Below are the code and all the weights of a small trained network. Each question names an input and a class and asks about switching units off, where a switched-off unit gives its printed mean instead of its output.

import numpy as np


def w(rows, s, z=0):
    codes = np.array(rows[::2]) - 128.0
    scale = np.full(codes.shape[1], s)
    scale[-1] = z or s
    return codes * scale


def f(y):
    return y / 2 * (1 + np.tanh(0.7978845608 * (y + 0.044715 * y**3)))


def log_softmax(a):
    a = a - a.max(-1, keepdims=True)
    return a - np.log(np.exp(a).sum(-1, keepdims=True))


def net(x, mask):
    res = np.array(x, float).reshape(1, 2) / 4 @ E
    y = f(res @ A[0][:, :-1].T + A[0][:, -1])
    res = res + np.where(mask, y, B[0][:, -1]) @ B[0][:, :-1]
    return log_softmax(res[-1] @ U[:, :-1].T + U[:, -1])


A, B = {}, {}
E = w([
[122,134,253,102],'x0',
[183,54,193,184],'x1',
],0.014)
A[0] = w([
[138,72,59,172,109],'N0',
[70,119,163,134,199],'N1',
[150,112,157,225,247],'N2',
[92,157,116,87,81],'N3',
[125,125,171,81,88],'N4',
[159,99,131,189,85],'N5',
[191,84,146,157,101],'N6',
[152,98,175,194,128],'N7',
[55,196,125,95,110],'N8',
[96,177,122,57,200],'N9',
[142,126,93,137,241],'N10',
[59,138,254,88,96],'N11',
[143,122,56,124,117],'N12',
],0.016,0.011)
B[0] = w([
[36,156,171,155,205],'N0',
[87,52,172,91,186],'N1',
[152,107,182,45,252],'N2',
[155,221,78,154,164],'N3',
[56,206,116,219,160],'N4',
[160,251,127,192,171],'N5',
[178,201,132,148,192],'N6',
[157,155,114,91,211],'N7',
[169,178,164,85,206],'N8',
[200,98,141,93,231],'N9',
[109,49,196,69,215],'N10',
[80,132,194,173,246],'N11',
[86,171,194,106,197],'N12',
],0.012,0.015)
U = w([
[208,185,135,116,137],'0',
[16,141,150,150,130],'1',
[149,6,136,87,255],'2',
[147,106,95,140,56],'3',
[109,137,96,168,82],'4',
[83,128,90,197,95],'5',
[142,123,98,150,75],'6',
[114,149,95,176,92],'7',
],0.02,0.0078)

Each question gives the input, the list of numbers given to net, and the class t.
The units are the neurons (one row each of A and B). Each row of codes is followed by its name. A weight is (code - 128) times the scale printed after its matrix; where a second scale follows, it is the last column's (A, B and U).
mask holds one flag per neuron, in row order. A switched-off neuron (its flag False) gives its mean, the last column of its row in B, instead of its output. The means were averaged over made-up inputs and are rounded, as every weight is.
A unit's drop is (log p(t) with every unit on - log p(t) with that unit switched off) / (log p(t) with every unit on - log p(t) with every unit switched off).
The circuit of an input: a set's keep is (log p(t) with only the set's units on - log p(t) with every unit switched off) / (log p(t) with every unit on - log p(t) with every unit switched off). Starting from the 12 units with the biggest drops (on a tie, the unit counted first), units are removed one at a time, each time the one whose removal leaves the highest keep (on an exact tie, the one counted first), for as long as the keep stays at least 0.8.
circuit, biggest first: the units of the circuit, biggest drop first
most important unit: the unit with the biggest drop
k most important neurons: the k neurons with the biggest drops, biggest first
drop when u is switched off: that unit's drop, to one decimal
input [-8,6], class 1: circuit, biggest first => [N0]
input [-4,0], class 1: 4 most important neurons => [N9 N0 N2 N12]
input [-3,2], class 2: 2 most important neurons => [N11 N4]
input [-5,-3], class 1: 2 most important neurons => [N12 N2]
input [4,0], class 1: 4 most important neurons => [N11 N10 N4 N9]
input [-3,-1], class 2: 3 most important neurons => [N11 N4 N5]
input [-4,-2], class 1: 4 most important neurons => [N2 N12 N0 N1]
input [-3,1], class 2: 2 most important neurons => [N11 N4]
input [5,2], class 1: 3 most important neurons => [N11 N9 N4]
input [6,8], class 0: 2 most important neurons => [N6 N7]
input [-5,3], class 1: 2 most important neurons => [N0 N9]
input [-1,3], class 2: drop when N4 is switched off => 0.1
input [4,8], class 0: drop when N10 is switched off => 0.0
input [-3,-3], class 2: drop when N4 is switched off => 0.2
input [-5,-1], class 1: most important unit => N0
